Here is a tiny trained network, its code and every weight. The questions are about switching its units off for an input and a class, where a switched-off unit gives its printed mean instead of its output.

import numpy as np


def w(rows, s, z=0):
    codes = np.array(rows[::2]) - 128.0
    scale = np.full(codes.shape[1], s)
    scale[-1] = z or s
    return codes * scale


def f(y):
    return np.maximum(y, 0)


def log_softmax(a):
    a = a - a.max(-1, keepdims=True)
    return a - np.log(np.exp(a).sum(-1, keepdims=True))


def net(x, mask):
    res = np.array(x, float).reshape(1, 4) / 4 @ E
    y = f(res @ A[0][:, :-1].T + A[0][:, -1])
    res = res + np.where(mask, y, B[0][:, -1]) @ B[0][:, :-1]
    return log_softmax(res[-1] @ U[:, :-1].T + U[:, -1])


A, B = {}, {}
E = w([
[131,129,123,127,131,125,131,130],'x0',
[217,153,187,206,103,76,113,254],'x1',
[210,201,63,51,26,191,92,111],'x2',
[136,149,228,89,108,201,222,156],'x3',
],0.008)
A[0] = w([
[108,107,137,138,186,98,88,56,54],'n0',
[63,85,171,111,183,208,184,110,135],'n1',
[190,181,74,75,48,220,123,108,39],'n2',
[55,109,50,63,127,167,103,36,49],'n3',
[72,113,121,89,166,173,161,90,193],'n4',
[173,194,79,145,81,119,50,178,100],'n5',
[96,117,173,96,149,139,189,95,126],'n6',
[165,120,66,125,94,109,35,136,111],'n7',
[156,182,88,85,61,206,134,114,182],'n8',
[181,175,98,98,76,114,64,140,129],'n9',
[159,151,223,82,96,188,223,168,65],'n10',
[96,112,99,68,135,132,117,54,212],'n11',
[83,104,177,115,167,173,190,98,132],'n12',
[64,45,158,214,201,70,137,170,84],'n13',
[186,159,116,92,90,122,103,196,63],'n14',
[58,105,72,41,131,159,121,2,191],'n15',
[96,112,53,162,161,65,47,104,187],'n16',
[161,160,111,80,68,164,145,95,9],'n17',
[176,146,201,184,123,95,141,175,8],'n18',
[156,142,174,173,112,115,140,189,191],'n19',
[67,84,188,137,163,160,187,129,152],'n20',
[51,107,155,102,190,179,198,109,145],'n21',
[76,130,76,62,142,144,88,41,38],'n22',
[94,96,53,153,157,48,72,89,44],'n23',
[129,123,185,98,78,189,198,175,126],'n24',
[174,128,157,164,118,92,160,182,46],'n25',
[153,144,88,72,77,188,139,135,25],'n26',
[168,173,79,134,80,108,59,136,129],'n27',
[123,134,176,159,132,108,179,165,55],'n28',
[88,87,139,211,192,104,153,145,217],'n29',
[87,66,142,187,172,32,124,168,2],'n30',
[75,123,159,94,171,164,200,70,157],'n31',
[182,149,103,185,113,95,42,135,108],'n32',
],0.0067,0.0053)
B[0] = w([
[71,162,71,159,144,210,146,65,154],'n0',
[91,89,65,103,81,188,148,66,198],'n1',
[106,229,195,194,227,88,88,179,209],'n2',
[203,127,236,84,119,53,54,224,202],'n3',
[70,108,53,118,102,198,170,59,203],'n4',
[164,69,90,84,70,150,168,100,206],'n5',
[78,96,82,103,96,176,146,77,174],'n6',
[141,60,64,82,56,171,200,69,194],'n7',
[190,95,198,101,131,63,96,192,229],'n8',
[151,72,78,71,50,159,182,79,206],'n9',
[135,174,222,133,188,45,23,243,199],'n10',
[89,196,153,182,204,137,117,152,215],'n11',
[91,89,76,98,96,184,177,71,187],'n12',
[165,170,216,124,168,82,49,196,210],'n13',
[163,63,103,71,72,139,154,92,177],'n14',
[129,186,202,170,194,96,84,212,254],'n15',
[155,170,217,138,172,66,60,200,218],'n16',
[31,229,116,219,233,201,155,128,160],'n17',
[56,224,121,212,230,201,176,111,168],'n18',
[174,96,167,81,97,88,115,168,210],'n19',
[94,124,63,126,113,183,148,79,198],'n20',
[86,95,69,99,90,176,107,61,201],'n21',
[208,93,230,87,114,26,39,217,184],'n22',
[86,238,127,234,214,136,164,136,175],'n23',
[137,168,168,172,179,115,97,189,192],'n24',
[57,213,136,195,212,149,120,125,164],'n25',
[63,234,136,205,212,148,121,144,165],'n26',
[127,65,102,90,81,174,162,86,202],'n27',
[67,186,79,137,162,185,106,79,154],'n28',
[84,186,135,181,190,123,144,154,221],'n29',
[255,34,214,32,61,47,69,202,174],'n30',
[99,93,45,111,79,183,144,64,200],'n31',
[165,53,103,65,64,159,176,76,190],'n32',
],0.0066,0.0089)
U = w([
[49,218,130,216,198,172,141,134,255],'0',
[223,88,201,62,89,54,78,193,60],'1',
[115,21,7,45,2,233,212,14,123],'2',
],0.0079,0.0026)

Each question gives the input, the list of numbers given to net, and the class t.
The units are the neurons (one row each of A and B). Each row of codes is followed by its name. A weight is (code - 128) times the scale printed after its matrix; where a second scale follows, it is the last column's (A, B and U).
mask holds one flag per neuron, in row order. A switched-off neuron (its flag False) gives its mean, the last column of its row in B, instead of its output. The means were averaged over made-up inputs and are rounded, as every weight is.
A unit's drop is (log p(t) with every unit on - log p(t) with that unit switched off) / (log p(t) with every unit on - log p(t) with every unit switched off).
The circuit of an input: a set's keep is (log p(t) with only the set's units on - log p(t) with every unit switched off) / (log p(t) with every unit on - log p(t) with every unit switched off). Starting from the 12 units with the biggest drops (on a tie, the unit counted first), units are removed one at a time, each time the one whose removal leaves the highest keep (on an exact tie, the one counted first), for as long as the keep stays at least 0.8.
units of the circuit, in order: the units of the circuit, biggest drop first
most important unit: the unit with the biggest drop
k most important neurons: the k neurons with the biggest drops, biggest first
drop of u: that unit's drop, to one decimal
input [2,-7,0,3], class 2: units of the circuit, in order	(n31)
input [-7,-1,8,5], class 0: 3 most important neurons	(n17, n26, n2)
input [7,-8,8,1], class 0: 4 most important neurons	(n17, n26, n2, n11)
input [7,-6,3,0], class 1: 2 most important neurons	(n3, n22)
input [3,8,-1,1], class 0: 4 most important neurons	(n18, n25, n8, n3)
input [-1,-4,1,-8], class 1: 3 most important neurons	(n22, n3, n16)
input [-6,1,8,-7], class 2: 3 most important neurons	(n7, n9, n27)
input [-8,1,-7,-3], class 1: 2 most important neurons	(n30, n13)
input [2,-7,6,0], class 1: 3 most important neurons	(n3, n22, n8)
input [8,-5,0,1], class 2: 2 most important neurons	(n2, n10)
input [-2,-3,7,2], class 0: 4 most important neurons	(n17, n26, n2, n30)
input [6,-6,1,0], class 1: 4 most important neurons	(n3, n22, n29, n18)
input [8,-5,-3,6], class 2: drop of n0	0.0
input [0,6,-1,8], class 0: most important unit	n18
input [-8,-5,4,0], class 1: drop of n23	0.5
input [2,-7,8,-8], class 1: drop of n3	0.2
